Below is a small trained network, with its code and all its weights. Each question gives an input and a target symbol and asks what happens when units are switched off, that is, made to give their printed mean instead of their output.

import numpy as np


def w(rows, s, z=0):
    codes = np.array(rows[::2]) - 128.0
    scale = np.full(codes.shape[1], s)
    scale[-1] = z or s
    return codes * scale


def norm(h):
    return h / np.sqrt((h * h).mean(-1, keepdims=True) + 1e-5)


def f(y):
    return y / 2 * (1 + np.tanh(0.7978845608 * (y + 0.044715 * y**3)))


def softmax(a):
    e = np.exp(a - a.max(-1, keepdims=True))
    return e / e.sum(-1, keepdims=True)


def log_softmax(a):
    a = a - a.max(-1, keepdims=True)
    return a - np.log(np.exp(a).sum(-1, keepdims=True))


def net(x, mask):
    ids = ['ΦΩβγεηλ'.index(c) for c in x.split()]
    T = len(ids)
    res = E[ids] + P[:T]
    u = 0
    for l in range(2):
        q, k, v = (norm(res) @ M[l].T for M in (Q, K, V))
        z = softmax(np.where(np.tri(T) > 0, q @ k.T / 3**0.5, -1e9)) @ v
        res = res + np.where(mask[u], z, O[l][:, -1]) @ O[l][:, :-1]
        u += 1
        y = f(norm(res) @ A[l][:, :-1].T + A[l][:, -1])
        res = res + np.where(mask[u : u + 16], y, B[l][:, -1]) @ B[l][:, :-1]
        u += 16
    return log_softmax(norm(res)[-1] @ U[:, :-1].T + U[:, -1])


Q, K, V, O, A, B = {}, {}, {}, {}, {}, {}
E = w([
[131,151,140,148,106,87,129,139,140,84,114,193],'Φ',
[116,118,180,108,106,146,137,128,181,69,168,188],'Ω',
[95,117,202,109,155,140,41,107,196,87,101,187],'β',
[153,164,179,55,101,116,45,160,120,93,46,109],'γ',
[138,193,224,139,157,156,129,79,114,248,148,173],'ε',
[229,143,119,139,145,97,88,87,112,35,172,69],'η',
[170,130,93,180,164,200,104,162,206,171,112,168],'λ',
],0.012)
P = w([
[84,126,174,126,170,92,175,222,109,119,89,97],'0',
[106,213,122,147,128,30,21,146,217,183,149,223],'1',
[81,229,66,78,154,251,160,74,137,38,87,117],'2',
[145,33,100,119,146,182,129,142,42,153,136,149],'3',
[202,146,88,192,7,123,16,97,177,210,239,232],'4',
[118,153,72,117,52,254,161,31,124,96,86,109],'5',
[144,9,107,139,108,155,120,78,35,118,159,161],'6',
],0.0083)
Q[0] = w([
[126,87,185,182,92,250,167,65,2,63,35,131],'L0H0',
[128,171,123,164,56,215,75,144,187,135,138,199],'L0H0',
[43,130,122,108,182,155,203,98,188,105,54,78],'L0H0',
],0.0058)
K[0] = w([
[148,77,126,96,28,141,22,29,103,168,177,156],'L0H0',
[150,117,155,121,82,138,82,10,31,60,121,121],'L0H0',
[143,111,132,91,166,68,59,253,3,122,141,107],'L0H0',
],0.0074)
V[0] = w([
[97,156,87,115,30,90,210,150,87,120,107,157],'L0H0',
[120,91,72,254,170,126,123,180,143,134,131,166],'L0H0',
[92,53,157,78,107,172,110,141,160,137,130,140],'L0H0',
],0.0061)
O[0] = w([
[211,161,226,182,201,219,125,163,42,51,120,91,7],'L0H0',
[12,142,136,235,92,224,64,205,85,164,200,86,70],'L0H0',
[159,141,45,1,150,104,162,188,75,121,250,185,56],'L0H0',
],0.005,0.0015)
A[0] = w([
[105,119,152,104,108,134,134,227,78,115,118,113,66],'L0N0',
[120,81,110,63,128,120,172,95,147,128,111,116,77],'L0N1',
[107,56,177,90,124,107,88,135,145,128,143,128,106],'L0N2',
[120,92,126,142,99,70,136,173,65,117,84,91,117],'L0N3',
[155,114,200,77,152,115,208,170,110,125,143,118,1],'L0N4',
[155,190,209,125,142,101,97,97,111,119,168,115,69],'L0N5',
[167,166,126,71,124,68,140,164,157,153,177,135,68],'L0N6',
[85,126,125,129,134,173,142,130,82,149,202,136,86],'L0N7',
[81,200,99,150,128,144,81,77,114,166,173,120,126],'L0N8',
[101,161,173,126,130,170,125,126,127,97,103,123,90],'L0N9',
[188,111,102,195,147,108,99,161,129,184,146,120,145],'L0N10',
[150,84,190,96,144,165,193,143,100,79,141,122,94],'L0N11',
[105,114,119,88,128,85,150,123,130,113,126,160,65],'L0N12',
[152,73,108,156,151,72,127,151,83,123,185,2,52],'L0N13',
[96,133,184,143,181,142,185,167,59,191,154,89,90],'L0N14',
[160,163,202,166,86,112,113,170,143,104,146,152,83],'L0N15',
],0.0091,0.0052)
B[0] = w([
[141,196,114,240,212,163,77,111,54,118,123,113,153],'L0N0',
[124,118,149,249,153,168,82,180,70,89,83,154,146],'L0N1',
[125,183,127,102,110,80,98,127,49,126,172,147,181],'L0N2',
[193,174,171,110,131,21,196,123,77,153,87,151,169],'L0N3',
[127,198,55,157,105,215,105,23,152,137,148,152,125],'L0N4',
[108,72,134,174,176,126,183,181,125,66,153,132,191],'L0N5',
[157,210,128,96,180,82,49,74,227,182,131,103,182],'L0N6',
[106,87,132,254,102,104,120,109,110,85,149,180,131],'L0N7',
[178,158,153,85,64,136,103,159,175,58,169,135,223],'L0N8',
[133,153,104,99,127,109,203,170,84,124,156,92,190],'L0N9',
[106,46,165,46,104,131,172,223,97,103,107,145,252],'L0N10',
[122,180,8,171,77,46,154,53,112,214,154,147,178],'L0N11',
[104,118,166,125,176,97,75,106,60,116,141,160,157],'L0N12',
[93,80,152,96,111,8,215,146,216,173,141,86,176],'L0N13',
[41,107,187,112,119,167,203,120,37,167,141,98,148],'L0N14',
[135,113,126,217,143,61,125,165,146,44,96,72,243],'L0N15',
],0.0061,0.0033)
Q[1] = w([
[93,193,143,43,40,235,193,74,84,3,108,181],'L1H0',
[30,72,80,30,234,165,173,119,76,180,172,73],'L1H0',
[81,187,180,130,198,124,55,159,19,162,114,175],'L1H0',
],0.0069)
K[1] = w([
[231,2,107,117,135,158,157,140,127,162,207,183],'L1H0',
[63,140,140,129,209,65,65,166,175,178,142,131],'L1H0',
[109,153,166,109,203,102,116,140,58,60,135,166],'L1H0',
],0.0087)
V[1] = w([
[153,129,198,121,210,52,150,108,86,127,253,4],'L1H0',
[158,160,192,123,131,190,145,189,133,249,150,119],'L1H0',
[154,88,51,97,107,135,72,196,104,166,46,55],'L1H0',
],0.0059)
O[1] = w([
[166,47,118,134,51,166,119,95,163,178,138,83,48],'L1H0',
[218,114,197,97,113,123,157,52,104,94,158,211,4],'L1H0',
[216,254,104,153,159,124,136,95,209,64,90,181,60],'L1H0',
],0.0074,0.0031)
A[1] = w([
[112,165,112,100,116,112,125,88,170,126,135,140,98],'L1N0',
[136,114,144,106,126,80,93,130,168,168,151,138,120],'L1N1',
[138,167,75,121,112,117,121,84,132,174,178,138,64],'L1N2',
[133,140,140,166,84,146,160,128,160,116,107,110,85],'L1N3',
[85,124,135,162,128,169,143,162,139,91,141,118,94],'L1N4',
[178,144,156,161,119,107,88,122,103,111,123,127,129],'L1N5',
[131,126,75,152,112,186,139,2,160,170,97,61,2],'L1N6',
[121,83,161,104,135,150,176,61,72,128,113,137,45],'L1N7',
[116,105,128,107,147,113,106,164,116,166,158,120,93],'L1N8',
[200,191,138,152,218,145,182,81,190,110,116,147,62],'L1N9',
[151,140,93,159,118,133,118,132,193,114,149,125,101],'L1N10',
[139,60,149,141,126,108,141,76,122,140,113,158,119],'L1N11',
[144,88,164,187,139,163,99,134,156,131,136,113,143],'L1N12',
[107,116,101,148,93,122,182,120,111,156,146,73,86],'L1N13',
[116,139,106,117,91,155,88,92,175,134,99,97,135],'L1N14',
[105,128,139,112,206,135,165,131,91,120,86,121,69],'L1N15',
],0.015,0.0079)
B[1] = w([
[153,102,120,125,132,132,172,190,133,158,142,110,203],'L1N0',
[119,123,123,162,120,170,106,79,101,103,91,95,254],'L1N1',
[129,98,68,123,149,56,101,167,148,199,197,109,146],'L1N2',
[131,174,101,126,185,166,58,101,123,100,146,139,174],'L1N3',
[148,80,145,106,168,97,121,144,165,154,107,117,211],'L1N4',
[106,133,139,80,144,134,190,135,157,170,126,122,212],'L1N5',
[194,115,35,124,153,104,64,156,213,235,247,34,194],'L1N6',
[135,211,191,130,104,195,141,173,143,94,245,171,147],'L1N7',
[137,163,128,131,197,151,125,109,148,89,132,127,183],'L1N8',
[146,178,120,72,183,73,230,61,138,240,62,208,236],'L1N9',
[126,176,158,113,112,137,167,99,94,139,143,135,220],'L1N10',
[113,105,123,89,118,70,77,129,155,123,130,162,170],'L1N11',
[105,99,120,158,148,57,169,165,104,120,114,138,200],'L1N12',
[160,118,147,140,67,126,104,61,133,131,142,136,190],'L1N13',
[145,96,102,195,128,108,169,151,61,142,167,153,233],'L1N14',
[176,127,115,217,57,108,117,114,28,122,152,170,175],'L1N15',
],0.012,0.0056)
U = w([
[117,153,118,143,202,154,63,92,114,57,98,105,167],'Φ',
[146,47,139,94,50,82,86,74,167,116,68,118,164],'Ω',
[74,42,125,93,170,94,174,228,150,96,105,110,98],'β',
[126,113,113,207,103,104,141,114,2,96,112,141,10],'γ',
[130,179,187,110,61,131,114,167,150,89,166,143,179],'ε',
[168,129,51,122,140,85,81,149,129,166,194,104,72],'η',
[131,157,122,75,162,103,187,79,124,163,86,134,240],'λ',
],0.0051,0.0013)

Each question gives the input, a string of symbols that net reads in full, and the target symbol t.
The units are the heads (3 rows each of Q, K, V and O) and the neurons (one row each of A and B). Each row of codes is followed by its name. A weight is (code - 128) times the scale printed after its matrix; where a second scale follows, it is the last column's (O, A, B and U).
mask holds one flag per unit, layer by layer, with each layer's heads first. A switched-off unit (its flag False) gives its mean, the last column of its rows in O or B, instead of its output. The means were averaged over made-up inputs and are rounded, as every weight is.
A unit's drop is (log p(t) with every unit on - log p(t) with that unit switched off) / (log p(t) with every unit on - log p(t) with every unit switched off).
The circuit of an input: a set's keep is (log p(t) with only the set's units on - log p(t) with every unit switched off) / (log p(t) with every unit on - log p(t) with every unit switched off). Starting from the 12 units with the biggest drops (on a tie, the unit counted first), units are removed one at a time, each time the one whose removal leaves the highest keep (on an exact tie, the one counted first), for as long as the keep stays at least 0.8.
units of the circuit, in order: the units of the circuit, biggest drop first
most important unit: the unit with the biggest drop
top k neurons: the k neurons with the biggest drops, biggest first
top k neurons in layer l: the k neurons of layer l with the biggest drops, biggest first
input λ β γ Φ Ω, target λ: most important unit	L0N6
input η ε η, target η: units of the circuit, in order	[L1N6; L1H0]
input ε ε Φ, target ε: units of the circuit, in order	[L1H0; L1N7]
input η λ Φ λ, target γ: units of the circuit, in order	[L1N15; L1H0; L0H0]
input β γ η, target η: units of the circuit, in order	[L1H0; L1N6]
input η Φ Ω, target η: units of the circuit, in order	[L1H0; L1N6]
input Φ Ω β, target β: units of the circuit, in order	[L1H0; L1N4; L1N9]
input Ω β λ Ω Φ Ω, target Ω: top 4 neurons	[L1N13; L0N7; L0N11; L1N4]
input Φ Ω Φ, target Ω: top 2 neurons	[L1N13; L0N9]
input Φ η Φ Φ Φ Φ, target Φ: units of the circuit, in order	[L0H0; L1N3]
input γ γ Ω η Φ γ, target η: units of the circuit, in order	[L1N6; L1H0]
input η Φ β, target η: units of the circuit, in order	[L1H0; L1N6]
input β Φ Ω, target β: top 2 neurons in layer 1	[L1N4; L1N9]
input Φ Ω Φ η η ε, target η: units of the circuit, in order	[L1N6]
input Ω Φ η ε η Φ, target η: top 2 neurons	[L0N14; L1N6]
input Φ η γ, target η: top 2 neurons in layer 1	[L1N6; L1N14]
input β Φ Ω η η, target Φ: top 2 neurons in layer 1	[L1N1; L1N8]
input Ω Φ Ω Φ Φ Ω, target Ω: top 2 neurons	[L1N13; L1N4]
input Φ β Φ Φ Φ ε η, target Ω: top 2 neurons in layer 0	[L0N13; L0N11]
input β Ω γ β η, target λ: top 2 neurons	[L0N6; L1N9]
input η η Φ β, target Φ: most important unit	L1N8
input Φ γ Φ β Φ γ, target γ: top 2 neurons in layer 1	[L1N14; L1N6]
input γ Ω ε λ Φ η η, target Ω: top 2 neurons	[L0N13; L1N13]
input η Φ λ η λ, target ε: top 2 neurons	[L0N10; L1N9]
input Ω Ω η Φ Ω ε, target ε: top 2 neurons	[L1N7; L0N8]
input Φ η Φ λ, target β: top 2 neurons in layer 0	[L0N10; L0N15]
input λ η λ η, target β: most important unit	L1H0
input λ Φ Ω γ β, target Φ: top 2 neurons	[L1N1; L1N8]
